Each new row is followed by what is left after taking away its nearest point in the smallest flat space through zero that holds the last named rows:
Rima (5 x 15):
[[-32 -29 -21  32 -15 -41  23  22 -13  18  14  -4  19  19  14]
 [  6 -38  22   6  11  17  39  16   6  39   8 -22  -8  23   7]
 [ -1 -26   3  13  14 -32  39  15   4  27  27  -2 -14  17  -3]
 [-14 -43 -15   2   4 -23  34  12  12  19  33  -4  -3  12   0]
 [ -4  -7  28   7  12  41   9  -9 -20  34  34  41  -9  23   8]]
New rows:
[ 11  -5  28 -27  19  26  -6 -17  33 -19  -2  -7 -23   6  -5] -> [-13  -4  15   2   4  -4  -6  -6  12 -15  -2   0  -5  16   6]
[-18  32 -19  -2  -5 -21 -32   1  -5  -6 -28  19  12 -13 -18] -> [-12   2  -5  -8   6  -1  -5   7   5  19 -15   8   2   0 -16]
[-10 -32 -23 -17 -10  -3  -3   0   0   4  14 -13  19 -10  12] -> [  8  -3   0  -8   2  -6  -6  -2 -11   8   5  -5   5  -8   7]

dofir (4 x 15):
[[-22 -34  25  26 -39 -21 -24  12  -4  -2 -20  11 -31  31  -4]
 [-15  -2  28   2 -13  34 -31 -16   9 -51   1 -11  -4   6 -13]
 [ 18  13 -21  24  14 -12   4   7  -5  17  -6   0  -8  -6 -11]
 [ -3 -45   0 -22   3 -25  20  38   2  15 -13   6 -32   8 -21]]
New rows:
[-15   4 -11  17 -29   9   1   3  -6  31 -21   8   2  11 -13] -> [-13   5 -10  -3 -17  24   6   1   0  18 -14   1   8   2 -18]
[-12 -11   6   5  -1  -9  -9 -20   6   6  -4 -36 -25  20   3] -> [ -6  -3  -2  -3   9  -7   0 -22   6  11   1 -37 -16  12   7]

fiza (5 x 15):
[[  6  -3 -32  -6 -24  -9  29 -56 -13  -8 -12 -17  12  30  16]
 [  1  -3   9   8  -2  -7  11 -20  27 -33 -28 -29  38  10   3]
 [ -6  27  -6   1  -1  16 -13   0  -5  15 -13   2  10  13 -13]
 [  0   9 -13 -13  -7  -2   2 -35 -35  16   9  -1  -6  28 -19]
 [  0   9  -3   2   5  21  -3  -8  -1   4 -23  -6  13  16 -31]]
New rows:
[ -3  -6 -36   3 -13  11  -6  18 -16  17   1  24   4  25   3] -> [ -3 -16 -11   4  -5  -6  -7  17  -5  -5   5  10  16  21  -1]
[ -6 -10 -16 -26  -3   7  -4 -36  11  11 -11 -31 -28  23 -13] -> [-11  -3  -3 -21   1   2 -17  -8  26  10  -4 -25 -28   5   3]
[ -3  -2  16   4  -9 -22 -15  19   2  -5  33  -1  -1   4  27] -> [ 3 -8  0  7 -8  4 -5  9  1 -1  8 -3  2 16  2]

semak (5 x 15):
[[ -6   5  -9  16 -13 -12   3  18  35  -7  -9   5  -3   3  11]
 [ 12  10  14 -13  -1  18  13  -8  10   6   4 -20  -9 -21  21]
 [  3  20 -29  -3   2  -2  -1  -8 -24  -4  -4  18  25  20  25]
 [  9 -34 -19 -25  17  25   4  -9 -10  10 -23  12 -27 -23  14]
 [ -5 -14  36 -16  29  17  22  -4   0   1   9 -15 -12   5  34]]
New rows:
[-16 -23  10   8   8  32  -4   7   1   5 -21   5 -26 -23  28] -> [-16   3   9  20  -6  17 -14   4 -12   1  -7   3  -1 -10   9]
[ 17 -12   7 -15  29  16 -13 -10 -34  18   1 -35 -12 -15 -25] -> [  7   3 -10   6  17  -3  -9  10  -2   6  -8 -22  -2   4   0]

Teto (5 x 15):
[[ 18  13  19 -21  34 -19 -32  -3   9  14  -7 -10  20  11 -41]
 [ 10   3   8 -18  20  -7 -18   5   7  29  -4   2   1 -19 -24]
 [  5   5  22 -43  24  -6 -17   5   8  23   6  -7   2  -8 -18]
 [ -5  -5   9 -31  25 -14 -20  30   7  15  -7  -1  11  -2 -39]
 [  7   6   1  -9  44  -7 -32   2  13  17 -13  18   8  -6 -42]]
New rows:
[  5  -8  13 -39 -16  11  -7  21 -12  26  -7  -9 -13   3   4] -> [  9  -2  -1  -7  -9  14 -11   3 -11   8 -16   5  -9  16   3]
[ 17 -22  -9  -6  19 -19  15  -1  -5  12  -3  -2  13  27 -32] -> [ 13 -23 -11  -6  11  -6  27 -11  -6  13   5   4  -1  16  -8]

gif (3 x 15):
[[ -1   7  -6 -16  -2   0 -25  -1   8  -5   8   7 -26 -18  -8]
 [  5  14  -1 -18  -3 -17 -18 -14  -3  -3   0  -3 -23  10 -35]
 [ 20  -8  -3  -6   4 -24  26 -19  -4 -13  -2 -26 -10  33 -35]]
New rows:
[ -9  -3  -9 -19   0  -2   5 -12  22 -22   6  -2 -27 -12   0] -> [-17   5   2  -7  -3  -1   8 -10   9  -8  -5   3  -1   2   4]
[ 10 -14   6  19  13  23  -5  -5   0 -18  -5  10   7 -10  27] -> [ 13  -4   8  11  11  11 -13 -15  -6 -17  -8   7  -1   3   3]

fus (5 x 15):
[[ -4  -5  12  17 -19  -7 -18  -8  16  19   6   1   2   8  -7]
 [ -8 -56  18  -1 -22  -3 -10  12  10   2   7  10  19 -31  -2]
 [-25 -26   1  30  -4 -15  -2  -3  12 -17  -6   1   7 -37  -8]
 [-18 -25  12  13 -25 -12 -19  -4  14  -2   3   4   1 -21 -10]
 [ 13   1   2  35   3  -5  -1   5   5  43  -8   1   7  20  -8]]
New rows:
[ -9   1 -28  -7  18  24  -8   8  15   3   9   7  -8  39  16] -> [-20 -15 -28   2   9  15 -13  13  13  -1   1  11 -12  18   7]
[  3  16  -7 -12  -8  11 -39 -16  13 -12   6  18   9   2  -8] -> [  9   6 -14  -1   7  11 -24  -3   4  -5  -6  20  16  -6  -9]
[-6 10 15 42 -5 26  8 37 11  0  5  4 25  8 -7] -> [ -9  19  13  16 -14  27   2  37   1 -16   5   5   9   5  -9]

Vupaz (2 x 15):
[[ -6   2 -12  10  17 -29 -21  17  -4  14   6  -5  -8   7   3]
 [-12   1 -20   6  39 -39 -26  26  -1  27  16  -8 -18  11   6]]
New rows:
[ 33  39 -21   1   1 -20  -8 -19 -24 -15  -3  11  12 -11 -14] -> [ 30  36 -22 -12  16 -11   2 -20 -17  -9   5  11   5 -11 -12]
[ 14 -24  -8 -40  29 -11 -17 -11  14  28  -3  -7   8 -15   9] -> [ 20 -21  -2 -28   3 -12 -21 -16   7  15 -16  -5  20 -17   6]

Puzi (4 x 15):
[[ 40  21 -15  25   1 -22 -15   2   9  -7  -4 -23  20  -9  27]
 [ 46 -22 -22  18  -1 -24  -6   1 -16  14 -15  -9 -14  20   4]
 [ 23   8 -14  16   1 -15  -6  10  -2   0  -5 -11  11  -5   7]
 [ 32  27 -24  28  -3 -26 -19   5  23  -7 -14 -13  17  -4  20]]
New rows:
[-15 -19  31  -7 -20 -29  21  20  -1  -4  -8   7  11  14 -10] -> [ -4 -12  32  -2 -20 -33  15  13   6  -8  -7  -1  15  12   4]
[ 14 -33  -9  23  -2 -41   6  19  -2  18  -8  15  -6  16  -2] -> [ -8 -16  14  10   0 -23   8   7   9   4   9  11   7   0  11]
[ 10  31   9  13  16 -17   1 -42   3  -1  12   3  -4  -5   0] -> [  2  22   3  11  17 -17   8 -27 -10   6   9  10  -7  -5 -19]

zon (4 x 15):
[[-22 -17 -20  29  -3   9  19 -33  -3   5   6  -8 -19  -6  22]
 [ 10  22  16 -14 -30   6  -6  -5  -9  23   7 -31   9 -32   1]
 [  7 -13   6 -29  19   0  16  -5  -6 -19   6 -15  -1  15 -38]
 [ 33 -20  -5  -1  -5  -4 -38 -20 -12  46 -22  10 -19 -22 -28]]
New rows:
[ -2 -24  -4   2   0 -14  21  14 -32   3   1  11  -5   5 -25] -> [ -6 -10   0   8 -12 -13  18  20 -30   7   3   9   2  -4  -8]
[-38  -2  -6 -18 -18   6  -5 -22   1  14   8  15 -10 -16  24] -> [-29  -3   0 -34  -7   1  -8 -10   2   4   5  21  -5  -4   5]

fop (2 x 15):
[[ 35  -2  -8  -3  22   9   5  -2  21 -13   5 -41  -1  -9 -28]
 [ 23  14 -15  10   9  11   3  -5   9  -9 -13 -29   7  -4 -21]]
New rows:
[ 15  28 -19  12   8  11  29 -11  -9 -13 -17 -17  26   8 -13] -> [  1   4   0  -6   8  -1  27  -4 -10  -7   7   3  14   9   2]
[-23 -28  28  -3 -13  -1  -8  -3   2   3 -10  28  -3   4  34] -> [  2 -17  14   5  -2   9  -5  -7  13  -6 -20  -2   3  -1  12]

tebos (5 x 15):
[[  2  10  -8 -11 -34  -6   5   5 -44   1 -31   9   1  13  14]
 [-12 -25  25   8 -18  -9  14  16 -47  38  -4  10   1  22  17]
 [-19  17 -17 -10 -21  12   5 -10  -5  -7  22   3  -4 -18   0]
 [ -4  28 -40 -19 -18  34 -12 -12 -20 -25 -15  12  -9  15  24]
 [ -2  22  14   0  -7 -22  14  -6   9 -11  -1 -17  26   2  18]]
New rows:
[-42   5  13   8  10 -20   4   7  -6 -22  28 -20  10  17  29] -> [-23  -6  -4   3  10 -18 -10  14 -11 -25   4  -9 -10   6  -2]
[  6 -20   2  -3 -10 -26  28  23   8   7 -17  16   8  -3  -1] -> [ -2 -12 -13  -6  -3  -3  21  14  17  -3  -4  18   3   0   9]

pulos (5 x 15):
[[-18  17   9 -27  23 -13  32  12  21 -24 -23  30  -9  10  19]
 [  4   8   4 -10  -6  17  28   2  15   3  -2  16   7   8   4]
 [ 21  20  -6  -7   2   9  37  -9  18  11 -17  -3  -5  14  18]
 [ -3  12   6  -3 -15 -15  29   8  -2  -9 -17   4  12 -12  10]
 [ -9  12  19 -16  -7  11  43  13  20  -6  -8  30  15   5   3]]
New rows:
[ 15 -41  18   3   6  23  10 -10  19   4  20  39 -20   4 -13] -> [ 19 -32  11  11  -1  -9  13 -11   3  -3   0  17 -21 -12   0]
[  5   5 -23  23  -2   1   0  -4  24  20 -17  -1   8  -6 -11] -> [ -7   1 -22  17   2  -4  -6   2  22   8 -15  10   7  -9 -11]

Gevim (4 x 15):
[[-13  26  -5 -15   1  11  22   8 -17  -7  16  26   1  -7 -18]
 [-22  19   3 -17  11 -22  28  14 -29 -15  38  24  25 -12  -7]
 [-20   8 -19 -13   0   2  -1  12  11 -11  18   8  -1   4  -6]
 [-11   2  -3 -10  15   7   4   4 -16 -13  16  16  19  -4 -20]]
New rows:
[-21 -12  16  -4  12 -25  14  -9  27  -9  14 -12  46  -5  20] -> [-11   4  12  -4   2  10  19 -15  28   0  -7  -2  22  -5   5]
[  7   9  25  24  11 -18  16 -15 -12  26   2 -23  -5  -4   2] -> [ -9   9   3  13  15  -1   4  -7   3  14  12 -17  -6   3 -13]
[ -7  20  -6   7   3 -19  -5 -20  -6  -9 -50  -4  -5  17  10] -> [-17  21 -12   0  10 -19  -5 -15  -9 -18 -38   3   5  17   2]

kufif (2 x 15):
[[  2  21  14   2   9   2  22  -9  15   8  15   1  50  -3  19]
 [ 17   6   3 -10   9 -11 -20  -1   4 -13   9 -21 -11   7 -14]]
New rows:
[ 23   6  19 -23   0  15   5 -19  19   5  -2   4   9  -3 -10] -> [ 16  -3  13 -20  -6  18   4 -16  13   7 -10  11  -4  -4 -12]
[-17  -6  -8  20  -5   3  -4   8  -1   0 -27  16 -19 -11 -10] -> [ -5  10   2  15   6  -3  -5   2  10  -4 -13   3   1  -8  -9]
[-26  -1 -13   8 -22 -11  -3  -2  21  17 -12  -1 -27 -13  -5] -> [-17  11  -5   4 -14 -15  -2  -6  29  15  -1 -10 -10 -11  -3]

geda (5 x 15):
[[-11 -15  -9 -25 -23 -14  16  21 -43   7  -9 -29   4  11  27]
 [  3 -10  29  33 -36   9 -12  -6  -8  -7   2  -5   8 -33  -9]
 [  3   4 -26   7 -19   0 -50  17   3  -8  -6  14 -28 -24   7]
 [-10  -6  20   2  18 -28  20   1  28   1  16 -11  44  16  15]
 [-18  -8  27  -2  10  -3 -28 -22 -12 -10 -32  18  27  16  33]]
New rows:
[ -2   5   3  -6  21 -13 -15 -22  -5  24  18  18  -7 -11  15] -> [  0   1   5  -4   9 -12  -5 -17 -13  26  23   7  -7 -16  11]
[ 19 -16   7  22 -12   1  27   0  22  15   6 -12  -6  13 -42] -> [  7 -19  -1   9 -10  -7  -4   3  10  10 -16  -1  -5  22 -12]

geb (3 x 15):
[[-15 -11 -48  -7   6  29   5  29   6  -4  -6  -5 -11  33   2]
 [ 12  27  23  12  15  -6   3 -21 -21   8  11  24 -31  16 -13]
 [-25  23  17  26  18   5  13  11 -17  -5  46 -20 -35   6   2]]
New rows:
[ 36   0   6 -16  -8  -9 -18 -24  -1  -9 -19   4  20   3  14] -> [ 16   6   0  -5   1   2 -10  -7  -5 -14   4 -13   3  12  18]
[ -1 -34   4  15 -26  15  -6 -16  20 -10  -3 -31  28 -27   0] -> [  5 -16   1  21 -11  23  -2 -23   5  -4   1 -10  -3   3 -11]
[ 29   7 -26   4 -17   4   4   8   0   1 -13  -7   5 -15   5] -> [ 26  16 -17  11 -12   3   7   6  -6   1  -1  -8  -5 -14   4]

kovis (3 x 15):
[[-10  -7   2 -24  -3  -2  -4 -15  14   4 -21  -5  37  12 -32]
 [-32  -9 -15 -18 -19  12 -11 -19  -2   1  -1  -3  36   2 -13]
 [-22  -8  -5 -22 -11   4  -8 -21   4   2 -10   0  35   3 -22]]
New rows:
[ 16   1  25 -11  19  -9  11  -5  13  -8 -19   5   1  22  -9] -> [ -4  -1   8  -4   4   5   5  -5  -1 -11   0   4   0  15   9]
[ -5   0  37 -20  -7  11 -12 -23 -13 -22 -13  25   4  -1 -33] -> [  0   3  22   0 -10  22  -9   7 -14 -22  -2   5  -7  13 -14]

tiva (5 x 15):
[[ -2   5  12  16   7 -10  12   4 -10  18 -12  16   5   2  24]
 [  4  -6  -9  -3 -16  -2 -14   3 -35 -12 -23 -34 -19 -30  -9]
 [-16 -25  12 -11   0 -17 -28  20 -34  18  40   3 -19 -29 -13]
 [  7   4 -25   3  -8  26   1  27  10 -18  -2 -17  -2  11  -8]
 [ 16 -34   1 -22 -18   5  27  -6  -8  -8   9  -2 -14  14  19]]
New rows:
[  2 -12 -31  30 -26  20   3   8 -16 -15  22 -13  -5 -24  11] -> [ -2  -3 -17  30 -15   8   4 -19   0  -7  22   3   7 -20  11]
[-20  13  10  10  17  -8  -9  24  -9  -2  17 -16   4   2  45] -> [-14  10   7  -5  11  -6  -9   0   2 -17  15 -26   3   3  33]

seto (3 x 15):
[[ 26 -36 -25 -12 -37 -14   9 -24   1  36   7   9   0  -2  12]
 [ 14 -30 -21   0 -23 -12   5 -21   4  17  -7   3   0  -4  -2]
 [  4  51  12   3  44   6  -9   9  15 -27   8  -7 -17   7  12]]
New rows:
[ 14 -15   3  -3  -4  -6  27 -11  -7 -14 -21   3  18  -7  -5] -> [ 16   0  10  -8   4  -2  26  -5  -7 -15 -11   4  15  -4   5]
[-18   6  24   3  29   7  -8  13   2 -35 -35   7  -4   5  -3] -> [  2 -11  11 -12   5   0  -2   1   1  -6 -20  15  -5   6  14]

tegip (5 x 15):
[[-25   9   5  -1 -19 -10 -16 -29 -14  10  -8   5 -17 -12  -8]
 [ -5  11  10  -6   4 -33 -21 -17 -25  14 -11  -9  -3 -11 -17]
 [ -7  22  17  -4   4 -14 -37 -25   7   4 -32   1 -11   4 -33]
 [-16   6   4   7  -7  -5 -12 -17 -26   0  -3  -2  -6 -27 -19]
 [-12  -7   0  15 -12 -49 -43 -25 -36  12 -14  -3 -27   4  -7]]
New rows:
[ 13   7   2  19 -17  -9   3 -41  16 -11  10  -8  -2  18   4] -> [ 18   9   3  17  -8  -8  11 -34   8 -13  15 -14   9   6  -1]
[  8  -4  -2 -19 -22 -25   5  12 -31  18  26 -14 -11  -5  24] -> [ 11   6   5 -10 -15   4  -8  12  -3  -2   7  -7 -12  -1  -2]
[-19  -1  -5  18 -25  -4   2  -4   1 -22   1  28 -16   7  30] -> [ -3  14   7   4   0 -13   4   4  -2 -19  -5  15   5  -3  11]

Kekuv (4 x 15):
[[-16 -24  -9  25 -45  23  25 -14  -8 -12  11  12   9  13   9]
 [-19 -20  -8   7 -37  -5  13  -1  -5  -2   2 -11   4   8  11]
 [-23 -11 -21  23 -31  -4   2  -1 -11 -10 -15   3  12   5   0]
 [-37 -22 -27  39 -43  -3  16  -8 -18 -14 -17   4  22   9   5]]
New rows:
[ 23   9  -2   3  39  -3 -16  -4  24   5   2  15 -10  -9   3] -> [  5  -9 -11  10   4  -8  -6  -4  19   2   3   6  -6  -2  12]
[ -2  -9  22 -26 -18  -8   1 -15  11  25   8  -9  -3  11  18] -> [ -4   2  10  -6  -6  -3  -9 -18   4  16  -9  10   7   7   5]
[ -6   7  27  -9  -8   6   1   2 -33 -11  21  -5 -15 -14  27] -> [-10  14  18   0  -3   2  -9   4 -37 -15   7   1 -10 -17  20]
